Below are the code and all the weights of a small trained network. Each question names an input and a class and asks about switching units off, where a switched-off unit gives its printed mean instead of its output.

import numpy as np


def w(rows, s, z=0):
    codes = np.array(rows[::2]) - 128.0
    scale = np.full(codes.shape[1], s)
    scale[-1] = z or s
    return codes * scale


def f(y):
    return np.maximum(y, 0)


def log_softmax(a):
    a = a - a.max(-1, keepdims=True)
    return a - np.log(np.exp(a).sum(-1, keepdims=True))


def net(x, mask):
    res = np.array(x, float).reshape(1, 4) / 4 @ E
    y = f(res @ A[0][:, :-1].T + A[0][:, -1])
    res = res + np.where(mask, y, B[0][:, -1]) @ B[0][:, :-1]
    return log_softmax(res[-1] @ U[:, :-1].T + U[:, -1])


A, B = {}, {}
E = w([
[100,50,150,221,105,206,190,115,184,73],'x0',
[123,49,54,81,213,169,140,75,77,176],'x1',
[44,82,217,145,219,55,126,148,175,212],'x2',
[144,113,110,56,95,114,255,211,139,171],'x3',
],0.0083)
A[0] = w([
[79,3,115,203,85,168,173,99,204,68,111],'N0',
[122,102,124,192,142,190,200,117,189,93,48],'N1',
[143,25,69,108,227,123,108,89,134,185,159],'N2',
[147,172,188,117,112,93,116,152,219,93,29],'N3',
[141,148,117,186,159,142,8,34,129,97,95],'N4',
[178,175,194,161,114,107,96,172,179,99,34],'N5',
[101,122,164,200,136,130,37,71,89,115,25],'N6',
[172,117,113,97,101,113,208,198,151,169,68],'N7',
[198,173,31,102,34,202,132,96,98,70,77],'N8',
[156,237,89,91,178,36,100,137,93,157,46],'N9',
[136,93,109,72,72,133,226,204,140,191,76],'N10',
[129,202,171,168,73,82,120,177,203,122,74],'N11',
[143,44,92,91,191,198,148,70,22,184,134],'N12',
[4,82,238,129,188,49,128,149,190,210,200],'N13',
[147,221,106,77,135,73,95,128,56,195,101],'N14',
[155,181,222,160,99,86,115,205,120,91,12],'N15',
],0.0068,0.0011)
B[0] = w([
[180,114,150,150,167,77,156,37,165,169,213],'N0',
[149,124,192,148,154,73,151,20,182,147,184],'N1',
[155,66,63,120,73,132,58,191,164,83,200],'N2',
[148,82,68,119,111,98,60,171,156,117,171],'N3',
[62,176,162,65,177,123,193,168,94,62,201],'N4',
[113,105,99,76,92,126,76,173,157,119,174],'N5',
[71,212,145,84,156,134,167,133,90,67,185],'N6',
[69,180,138,56,188,132,161,93,92,39,192],'N7',
[171,156,95,163,50,199,141,134,59,206,242],'N8',
[217,156,206,159,127,84,134,46,199,157,198],'N9',
[75,169,168,71,208,126,199,142,101,65,209],'N10',
[111,32,84,116,111,108,59,204,138,123,189],'N11',
[84,32,55,111,147,94,29,168,172,104,215],'N12',
[196,193,83,181,49,255,161,138,11,190,244],'N13',
[177,120,178,173,167,83,133,39,190,149,203],'N14',
[132,76,74,71,99,122,71,180,174,102,182],'N15',
],0.007,0.011)
U = w([
[188,176,83,217,59,239,154,158,18,219,183],'0',
[110,27,44,123,123,99,78,212,223,104,202],'1',
[197,128,221,191,173,54,158,11,255,178,133],'2',
[11,227,169,81,213,134,191,161,83,35,3],'3',
],0.0076,0.00045)

Each question gives the input, the list of numbers given to net, and the class t.
The units are the neurons (one row each of A and B). Each row of codes is followed by its name. A weight is (code - 128) times the scale printed after its matrix; where a second scale follows, it is the last column's (A, B and U).
mask holds one flag per neuron, in row order. A switched-off neuron (its flag False) gives its mean, the last column of its row in B, instead of its output. The means were averaged over made-up inputs and are rounded, as every weight is.
A unit's drop is (log p(t) with every unit on - log p(t) with that unit switched off) / (log p(t) with every unit on - log p(t) with every unit switched off).
The circuit of an input: a set's keep is (log p(t) with only the set's units on - log p(t) with every unit switched off) / (log p(t) with every unit on - log p(t) with every unit switched off). Starting from the 12 units with the biggest drops (on a tie, the unit counted first), units are removed one at a time, each time the one whose removal leaves the highest keep (on an exact tie, the one counted first), for as long as the keep stays at least 0.8.
circuit, biggest first: the units of the circuit, biggest drop first
most important unit: the unit with the biggest drop
k most important neurons: the k neurons with the biggest drops, biggest first
drop of u: that unit's drop, to one decimal
input [4,-6,2,-2], class 1: most important unit -> N11
input [6,6,-3,-4], class 1: 3 most important neurons -> N12, N9, N2
input [7,6,2,2], class 2: 2 most important neurons -> N0, N1
input [-7,-2,-5,0], class 2: 3 most important neurons -> N13, N14, N9
input [-2,5,5,-6], class 3: 3 most important neurons -> N4, N6, N8
input [2,1,6,8], class 3: 3 most important neurons -> N10, N7, N8
input [-3,7,5,-7], class 1: 3 most important neurons -> N2, N12, N10
input [2,8,-6,5], class 1: 2 most important neurons -> N12, N13
input [0,4,4,-4], class 0: 2 most important neurons -> N13, N10
input [-3,-2,7,-8], class 3: 2 most important neurons -> N4, N6
input [-5,3,6,6], class 0: 2 most important neurons -> N13, N4
input [-3,7,3,-8], class 3: 3 most important neurons -> N4, N6, N11
input [-2,-6,-4,-3], class 1: circuit, biggest first -> N13, N11
input [3,5,0,-6], class 3: circuit, biggest first -> N4
input [3,-2,4,0], class 0: drop of N13 -> 1.0
input [8,-7,-6,-7], class 2: drop of N13 -> 1.3
input [-1,-8,-3,-7], class 1: drop of N10 -> 0.2
